Below is a small trained network, with its code and all its weights. Each question gives an input and a class and asks what happens when units are switched off, that is, made to give their printed mean instead of their output.

import numpy as np


def w(rows, s, z=0):
    codes = np.array(rows[::2]) - 128.0
    scale = np.full(codes.shape[1], s)
    scale[-1] = z or s
    return codes * scale


def f(y):
    return np.maximum(y, 0)


def log_softmax(a):
    a = a - a.max(-1, keepdims=True)
    return a - np.log(np.exp(a).sum(-1, keepdims=True))


def net(x, mask):
    res = np.array(x, float).reshape(1, 7) / 4 @ E
    y = f(res @ A[0][:, :-1].T + A[0][:, -1])
    res = res + np.where(mask, y, B[0][:, -1]) @ B[0][:, :-1]
    return log_softmax(res[-1] @ U[:, :-1].T + U[:, -1])


A, B = {}, {}
E = w([
[109,85,113,187,145,148,113,254,22,130,84],'x0',
[131,119,119,93,47,236,68,205,182,32,123],'x1',
[75,160,196,206,149,158,87,79,117,103,250],'x2',
[43,148,77,180,44,34,71,119,151,154,107],'x3',
[216,107,165,212,60,83,172,171,174,130,180],'x4',
[127,32,59,154,170,148,84,136,200,175,192],'x5',
[184,181,88,239,129,202,102,35,137,150,57],'x6',
],0.0097)
A[0] = w([
[126,145,141,122,57,196,65,167,165,56,126,128],'n1',
[105,136,204,180,162,118,93,124,122,78,211,250],'n2',
[198,112,162,181,65,79,176,177,180,156,145,115],'n3',
[123,134,124,80,100,99,154,62,205,130,147,55],'n4',
[103,126,163,67,105,109,152,120,162,148,156,104],'n5',
[109,91,129,218,154,158,152,189,55,133,95,117],'n6',
[146,142,98,126,132,124,142,48,188,103,121,85],'n7',
[129,214,194,90,98,115,160,133,56,86,93,108],'n8',
[124,101,110,95,126,142,130,141,159,122,98,205],'n9',
[80,91,99,164,127,137,133,207,73,136,117,60],'n10',
[128,127,186,138,199,65,161,107,106,250,110,9],'n11',
[41,170,91,134,15,38,103,123,124,159,119,145],'n12',
[166,105,210,86,175,164,206,132,115,99,114,40],'n13',
[45,150,80,51,192,143,66,105,115,139,95,110],'n14',
[170,176,96,187,112,194,139,100,153,175,57,170],'n15',
[78,105,156,45,118,76,159,201,134,140,172,2],'n16',
[186,97,88,72,108,83,177,157,152,155,59,139],'n17',
[203,107,167,93,213,188,179,122,111,104,144,7],'n18',
[121,45,72,118,201,159,83,150,192,204,180,140],'n19',
[133,138,135,161,189,57,173,82,84,211,141,5],'n20',
[112,157,132,81,131,153,162,97,220,92,138,38],'n21',
],0.011,0.0029)
B[0] = w([
[123,118,108,81,140,118,128,190,174,126,151,238],'n1',
[100,154,164,98,143,112,106,91,116,119,148,240],'n2',
[201,146,95,72,143,135,107,80,79,149,150,231],'n3',
[133,99,144,135,179,118,164,162,82,88,98,217],'n4',
[116,128,141,155,166,152,130,122,105,140,75,191],'n5',
[133,107,159,132,155,138,138,122,106,86,126,211],'n6',
[139,119,162,162,165,119,131,125,103,91,106,200],'n7',
[140,111,141,130,62,126,205,93,162,160,154,231],'n8',
[124,114,154,99,127,107,122,133,131,137,181,178],'n9',
[146,89,152,140,187,103,168,118,113,96,98,198],'n10',
[156,131,139,90,148,149,121,179,162,129,155,223],'n11',
[152,107,130,183,109,70,111,144,139,161,126,255],'n12',
[138,116,123,184,135,104,122,146,133,167,133,211],'n13',
[194,124,84,89,139,124,109,100,92,150,166,234],'n14',
[103,105,168,146,131,197,96,95,168,139,123,227],'n15',
[133,153,151,145,141,249,80,88,157,173,43,232],'n16',
[27,157,175,63,120,88,108,106,90,129,142,219],'n17',
[109,123,86,188,123,64,74,163,100,184,122,213],'n18',
[117,145,143,163,71,118,213,104,145,163,137,236],'n19',
[114,137,106,81,154,134,129,173,193,114,124,229],'n20',
[135,108,134,139,160,132,152,158,109,106,122,195],'n21',
],0.013,0.015)
U = w([
[137,110,177,138,122,228,66,94,164,164,67,151],'0',
[152,104,134,57,125,143,126,235,196,125,165,104],'1',
[137,83,119,186,101,55,63,160,114,185,123,230],'2',
[153,66,170,128,166,130,184,135,65,69,87,36],'3',
[141,111,154,122,52,145,250,88,143,176,171,106],'4',
[231,114,93,64,114,154,91,73,50,157,194,85],'5',
[30,133,191,83,120,109,77,91,95,129,193,254],'6',
[126,157,106,144,87,116,113,144,112,159,104,91],'7',
],0.011,0.0033)

Each question gives the input, the list of numbers given to net, and the class t.
The units are the neurons (one row each of A and B). Each row of codes is followed by its name. A weight is (code - 128) times the scale printed after its matrix; where a second scale follows, it is the last column's (A, B and U).
mask holds one flag per neuron, in row order. A switched-off neuron (its flag False) gives its mean, the last column of its row in B, instead of its output. The means were averaged over made-up inputs and are rounded, as every weight is.
A unit's drop is (log p(t) with every unit on - log p(t) with that unit switched off) / (log p(t) with every unit on - log p(t) with every unit switched off).
The circuit of an input: a set's keep is (log p(t) with only the set's units on - log p(t) with every unit switched off) / (log p(t) with every unit on - log p(t) with every unit switched off). Starting from the 12 units with the biggest drops (on a tie, the unit counted first), units are removed one at a time, each time the one whose removal leaves the highest keep (on an exact tie, the one counted first), for as long as the keep stays at least 0.8.
units of the circuit, in order: the units of the circuit, biggest drop first
most important unit: the unit with the biggest drop
top k neurons: the k neurons with the biggest drops, biggest first
drop when u is switched off: that unit's drop, to one decimal
input [-3,6,-8,2,-6,-2,-7], class 6: most important unit => n17
input [-3,1,-8,7,6,-1,-2], class 6: top 2 neurons => [n17 n18]
input [-8,0,8,-1,3,8,2], class 3: top 2 neurons => [n4 n7]
input [4,-3,4,4,8,5,-7], class 5: top 2 neurons => [n3 n15]
input [-5,8,-5,-1,-5,0,7], class 1: top 2 neurons => [n1 n16]
input [6,1,7,-5,4,7,6], class 4: top 4 neurons => [n19 n16 n17 n4]
input [8,6,4,-6,-6,5,6], class 3: top 3 neurons => [n6 n16 n10]
input [-5,5,-1,-6,5,5,5], class 2: top 2 neurons => [n18 n16]
input [7,6,-6,0,-4,1,-4], class 3: top 2 neurons => [n10 n20]
input [-8,-2,4,-1,-4,8,2], class 3: top 3 neurons => [n4 n7 n8]
input [-6,4,2,5,6,2,-6], class 0: top 3 neurons => [n16 n14 n5]
input [5,-1,6,2,-6,-3,2], class 5: top 3 neurons => [n14 n17 n4]
input [-7,4,7,-1,-6,-4,-5], class 3: units of the circuit, in order => [n21 n4]
input [6,-4,-8,-8,3,0,8], class 0: units of the circuit, in order => [n15]
input [4,6,3,3,1,-7,-6], class 4: drop when n18 is switched off => 0.1
input [8,0,-8,7,7,1,8], class 0: drop when n6 is switched off => 0.0
input [-6,-6,8,-5,3,6,6], class 6: drop when n1 is switched off => 0.2
